Here is a tiny trained network, its code and every weight. The questions are about switching its units off for an input and a class, where a switched-off unit gives its printed mean instead of its output.

import numpy as np


def w(rows, s, z=0):
    codes = np.array(rows[::2]) - 128.0
    scale = np.full(codes.shape[1], s)
    scale[-1] = z or s
    return codes * scale


def f(y):
    return y / 2 * (1 + np.tanh(0.7978845608 * (y + 0.044715 * y**3)))


def log_softmax(a):
    a = a - a.max(-1, keepdims=True)
    return a - np.log(np.exp(a).sum(-1, keepdims=True))


def net(x, mask):
    res = np.array(x, float).reshape(1, 5) / 4 @ E
    y = f(res @ A[0][:, :-1].T + A[0][:, -1])
    res = res + np.where(mask, y, B[0][:, -1]) @ B[0][:, :-1]
    return log_softmax(res[-1] @ U[:, :-1].T + U[:, -1])


A, B = {}, {}
E = w([
[61,199,155,6,136,143,127,72,164,98,216,109],'x0',
[223,136,243,95,165,196,175,187,142,169,139,165],'x1',
[170,209,90,128,25,136,44,202,157,180,171,104],'x2',
[125,104,120,110,136,139,104,147,122,122,125,135],'x3',
[113,134,130,126,117,136,136,141,114,115,122,126],'x4',
],0.013)
A[0] = w([
[107,210,133,58,98,137,90,121,155,136,185,109,72],'N0',
[198,86,217,166,146,152,182,195,120,138,89,140,161],'N1',
[67,138,157,41,166,123,158,70,153,113,174,126,126],'N2',
[157,220,90,103,51,134,60,174,151,156,177,114,92],'N3',
[197,187,85,206,48,119,56,226,139,152,129,128,122],'N4',
[70,80,17,246,129,108,117,94,119,123,86,115,254],'N5',
[218,200,160,103,77,157,85,188,141,153,177,134,84],'N6',
[174,180,234,24,144,153,141,142,122,141,176,128,85],'N7',
[47,150,25,87,110,96,91,46,130,123,167,118,149],'N8',
],0.014,0.0089)
B[0] = w([
[122,135,129,126,173,31,84,129,159,78,156,176,211],'N0',
[190,138,227,194,210,134,138,124,123,115,154,170,238],'N1',
[82,143,116,38,93,205,127,49,110,152,112,106,227],'N2',
[144,129,93,186,120,17,60,186,145,106,141,162,236],'N3',
[134,112,62,112,71,236,167,165,115,182,80,50,251],'N4',
[113,79,33,129,109,32,198,70,87,111,125,176,253],'N5',
[99,94,180,93,170,67,221,179,102,140,59,69,230],'N6',
[88,82,146,58,70,142,215,139,195,112,136,196,223],'N7',
[115,179,150,125,169,113,6,116,86,139,108,58,239],'N8',
],0.018,0.027)
U = w([
[102,53,86,128,149,31,181,101,130,117,94,194,253],'0',
[206,116,173,220,233,173,135,94,120,151,162,195,207],'1',
[139,122,1,181,51,150,95,116,96,208,103,84,128],'2',
[178,105,161,165,148,199,173,187,140,229,78,75,32],'3',
[93,164,102,104,161,164,69,37,86,164,108,91,128],'4',
[113,119,152,93,108,211,155,79,191,152,153,193,60],'5',
[111,173,93,143,149,73,22,157,163,136,129,108,26],'6',
],0.0085,0.0022)

Each question gives the input, the list of numbers given to net, and the class t.
The units are the neurons (one row each of A and B). Each row of codes is followed by its name. A weight is (code - 128) times the scale printed after its matrix; where a second scale follows, it is the last column's (A, B and U).
mask holds one flag per neuron, in row order. A switched-off neuron (its flag False) gives its mean, the last column of its row in B, instead of its output. The means were averaged over made-up inputs and are rounded, as every weight is.
A unit's drop is (log p(t) with every unit on - log p(t) with that unit switched off) / (log p(t) with every unit on - log p(t) with every unit switched off).
The circuit of an input: a set's keep is (log p(t) with only the set's units on - log p(t) with every unit switched off) / (log p(t) with every unit on - log p(t) with every unit switched off). Starting from all 9 units, units are removed one at a time, each time the one whose removal leaves the highest keep (on an exact tie, the one counted first), for as long as the keep stays at least 0.8.
units of the circuit, in order: the units of the circuit, biggest drop first
most important unit: the unit with the biggest drop
k most important neurons: the k neurons with the biggest drops, biggest first
drop when u is switched off: that unit's drop, to one decimal
input [-7,1,-7,7,2], class 1: units of the circuit, in order => (N1)
input [-6,0,8,2,-6], class 2: 2 most important neurons => (N4 N3)
input [2,8,-1,4,-2], class 5: 2 most important neurons => (N7 N5)
input [7,0,1,-4,1], class 6: 4 most important neurons => (N5 N0 N8 N4)
input [1,-3,7,-7,-7], class 6: 2 most important neurons => (N3 N0)
input [0,-8,5,6,0], class 2: 2 most important neurons => (N4 N5)
input [1,1,0,6,-2], class 5: 3 most important neurons => (N5 N3 N8)
input [6,-5,1,-4,-8], class 6: 2 most important neurons => (N0 N4)
input [-8,-8,1,-5,-6], class 2: 4 most important neurons => (N4 N6 N7 N0)
input [0,2,-1,-7,8], class 1: 3 most important neurons => (N4 N5 N2)
input [2,2,0,-7,0], class 5: 2 most important neurons => (N5 N3)
input [1,2,-6,-2,-5], class 5: drop when N4 is switched off => 0.0
input [7,-8,-1,-5,6], class 4: drop when N2 is switched off => 0.5
input [-8,7,-2,0,-1], class 1: drop when N1 is switched off => 0.6
input [-8,1,-1,2,6], class 1: most important unit => N1
